(in the rows, 128 means zero)
Each row is followed by its group and then its class within the group.
[145 172 138 147 127 117 120  83 125 129 144 105 113 142 125 122 114 110
 144 100 158 177 129 126 118 111 129 141 121 120  92 117 117 121  37  85
  89 138 112 114 119 151 123 129 112 175 136 100 110 148 113 130 137 112
 133 139 128  95 150 114 149 121 130 135 125 120 143 114 138 132  93 123
 150 121 100 132 124 105 103 144 165 135 144 149 124 143 115 125 206 130
 127 142 141 128 118 137 165 104 170  71 134 151 128 115 122 127 181 134
 145 117  91 110 108 103 148 135 122 115 162 142 147 117 158 135 120 139
 122 190 121 121 140  83 142  96 113 227 120  95 161 152 101 111 143 123
 144 140 142 100 194]  [62] [76]
[138 110 138 145 174 142 145  71 134 143 101 140  95 107 134 115 140 113
 171 109 135 145 144 134 117 126  99 156 133 143 123  99 160  91  85 137
 123 123 107 130 124 171 149 118  95 139 134 108 183 136 120 131 172 128
 104 145 134 122 145  90 159 150 160 147 109 124 133 123 123 161 100 114
 134 135  85 119 110  95 103 135 132 149 132 127 102 163  71 126 186 149
 124 170 106 123 112 161 136 145 141 114 118 135 108  82 121  88 198 127
 138 122  90 128 114  80 153 103 129 105 168 137 107 150 100 178 127 153
 141 147 135 102 137  18 113 122 114 169 132  80 133 171  87 106 157 128
 150 104 154 119 152]  [55] [96]
[142 171 142 153 149 110 113 105 128 128 139 107 128 118 131 117 139 127
 152 105 161 179 118 113 112  99 156 152 116 115  93  91 117  87  56  88
  89 141 107 115  93 163 121 116 132 170 162 128 100 158 103 116 149 109
 127 148 150 101 150 106 148 130 143 125 142 122 120 108 113 126 104 107
 129 133  84 117 133 103  86 148 145 169 136 149 110 147  90 121 200 130
 126 142 152 123 129 150 166  79 155  67 142 143 113  98 109 122 219 131
 130 118  57 128 101 144 143 152 107 108 180 129 188 147 155 133 128 137
 123 205 129 115 149 117 134  78 103 252 115  84 176 139  79 109 134 109
 156 137 135  97 231]  [62] [76]
[136 140 149 141 162 122 128 121 163 122 118 140  86 124 149 141 152 125
 139 128 137 175 127 131 114 113 140 128 118 141 118 133 132  90 122 111
 144 143 104 120 142 132 135 115 141 179 138 106 127 117  89 124 138 137
 135 160 135 124 129 119 135 108 140 133 132 120 119 140 125 147  82 126
 119 114 139 108 130 105 112 147 101 146 134 135 128 174 124 106 121 160
 140 137  74 111 151 138 104 100 133 118 114 124 129 130 134 138 100 122
 128 131 102 123 114 131 140 145 123 126 160 131 151 117 123 129  98 170
 126 130 101 160 146 121 127 107 121  95 116 116 153 131  96 129 136 116
 173 142 132 110 146]  [57] [85]
[137 137 151 161 150 140 134  75 135 146 135 133 145 109 120 112 130 113
 162  90 130 141 136 120 120 113 111 153 144 134 114  96 145 107  81 132
 105 106 118 123 105 172 134 115 107 133 127 120 159 152 134 129 157 116
 111 123 141 114 155 104 154 150 139 134 108 106 117 103 118 144 117 113
 117 133  78 127 112  94 106 135 140 149 133 138 102 139  97 133 204 141
 112 145 147 131 106 161 144 132 139 127 141 152 101  88 113 104 202 128
 143 127  80 131 135  81 139 123 116 113 158 125 135 159 125 150 124 136
 144 178 144  89 132  56 118 112 106 215 129  93 140 148  93 100 140 128
 138 102 147 123 161]  [55] [72]
[137 129 142 160 172 135 147  44 149 156 120 147 126 116 144 116 145 110
 163 106 131 131 131 122 108 120 102 165 144 153 107 101 157  78  76 152
 114 120 111 126 112 159 155 115 113 141 130 108 176 156 117 133 164 120
 104 131 130 123 149  97 165 147 153 162  94 101 135 115 119 139  95 115
 121 137  83 121 121  82  88 125 116 157 132  96  83 171 107 127 189 152
 108 149 101 123 111 166 133 134 142 125 109 154 100  88 110  94 173 114
 138 134  79 150 145  71 145 134 126 118 177 140 149 153 100 174 125 161
 138 175 145  80 128  10 113 110 101 170 136  74 139 179  86  99 164 123
 144  98 146 119 142]  [55] [72]
[145 167 138 164 151 120 110  71 153 131 146 110 132 120 133 123 120 119
 142 101 144 167 126 107 129 109 133 163 126 142  93  92 100  99  64  94
  89 133 110 110 103 166 127 123 114 173 152 100 112 142 125 125 142 115
  99 140 128  91 150 121 145 128 132 116 133 129 114  91 117 130 102 113
 137 127  77 111 133 101  96 142 152 154 131 147 120 122 105 129 197 135
 121 142 144 119 109 141 140  93 154  63 152 145 122 110 116 114 208 128
 136 128  75 123 104 104 138 122 119 110 157 130 177 142 145 140 134 141
 137 209 118 121 148  76 131  86 121 228 115  85 156 140  97 114 145 110
 155 146 135 103 192]  [62] [74]
[146 132 152 141 209 111 125  89 174 114 120 140  46 120 158 146 161 118
 156 110 141 164 126 143 103 108 147 124 125 146 121 141 142  86 126 108
 140 170 103 119 137 125 174 114 140 205 128  77 143 102  83 109 149 140
 142 203 135 122 126 106 134 100 152 154 130 124 128 169 119 163  59 125
 128 111 135 103 122  97 116 160 100 148 135 133 144 198 102  99 118 164
 132 150  44  93 158 152 137  96 136  93  96 136 141 147 135 134 114 110
 127 131 101 126 127 125 151 141 130 126 175 145 164 115 123 165  84 194
 120 123  92 176 155  91 128  91 140  35 112  96 159 159  85 124 158 134
 186 146 130  91 143]  [57] [84]
[153 130 146 132 143 140 156  68 125 131 154 135  77 115 131 117 130 111
 139  79 144 147 110 129 100 138 127  99 141 128 105 116 166  75  45 118
 115 135 110 119 110 136 174 123 155 158 102  89 157 121 116 134 149 119
 134 150 141 125 133 113 152 150 180 181  89 108 131 141 113 172 107 157
 111 126 120 144 118  93  78 126 125 156 128 132 107 192 167 102 202 123
 113  85 122 107 160 169 134 132 155 109 103 146 152  68 107 119 113 101
 107 129 103 136 115  77 135 146 123 181 190 169 161 128 109 210  92 181
 136 186 101 109 135 242 114 110  76  93 136 112 161 134  99 126 154 128
 183 116 140 114 152]  [64] [82]
[128 111 121 109 134 140 140 101 123 127 136 149  93 119 130 124 115 109
 123 110 123 117 112 134 108 143 144 102 134 125 126 129 143 110 101 133
 130 133 112 127 113 125 154 127 165 122  97 116 158 124 117 123 123 125
 133 136 133 138 131 118 121 150 162 148 105 127 128 134 127 156 148 152
 115 128 144 155 124 122  99 111 131 130 128 127 113 160 167 113 162 124
 115  88 140 118 164 153 121 134 143 117 118 139 154  89 121 114  96 122
 103 118 136 124 120 111 123 137 115 125 156 157 127 114 112 195 102 148
 131 133 114 132 130 243 113 138  96  79 143 135 132 110 132 133 128 121
 137 119 126 127 141]  [64] [77]
[139 122 145 148 155 128 153  85 115 145 134 132 125 110 131 121 148 129
 150 121 150 127 134 131 116 122  95 135 136 146 115 111 148  92  85 125
 125 121 121 137 116 141 140 124 116 131 118 135 163 136 121 138 172 127
 115 126 141 125 144 107 147 143 145 153 107 135 128 117 127 148 109 114
 121 137  91 113 123  98 105 131 116 148 133 131 109 161 107 135 178 131
 117 143 114 134 122 155 141 132 136 140 126 133 113  89 134  99 177 116
 138 125  87 140 139  89 139 132 128 121 159 145 147 151 115 168 120 147
 144 170 123  85 119 106 119 119 100 171 135  92 143 172  92 121 142 128
 149 102 142 121 140]  [55] [81]
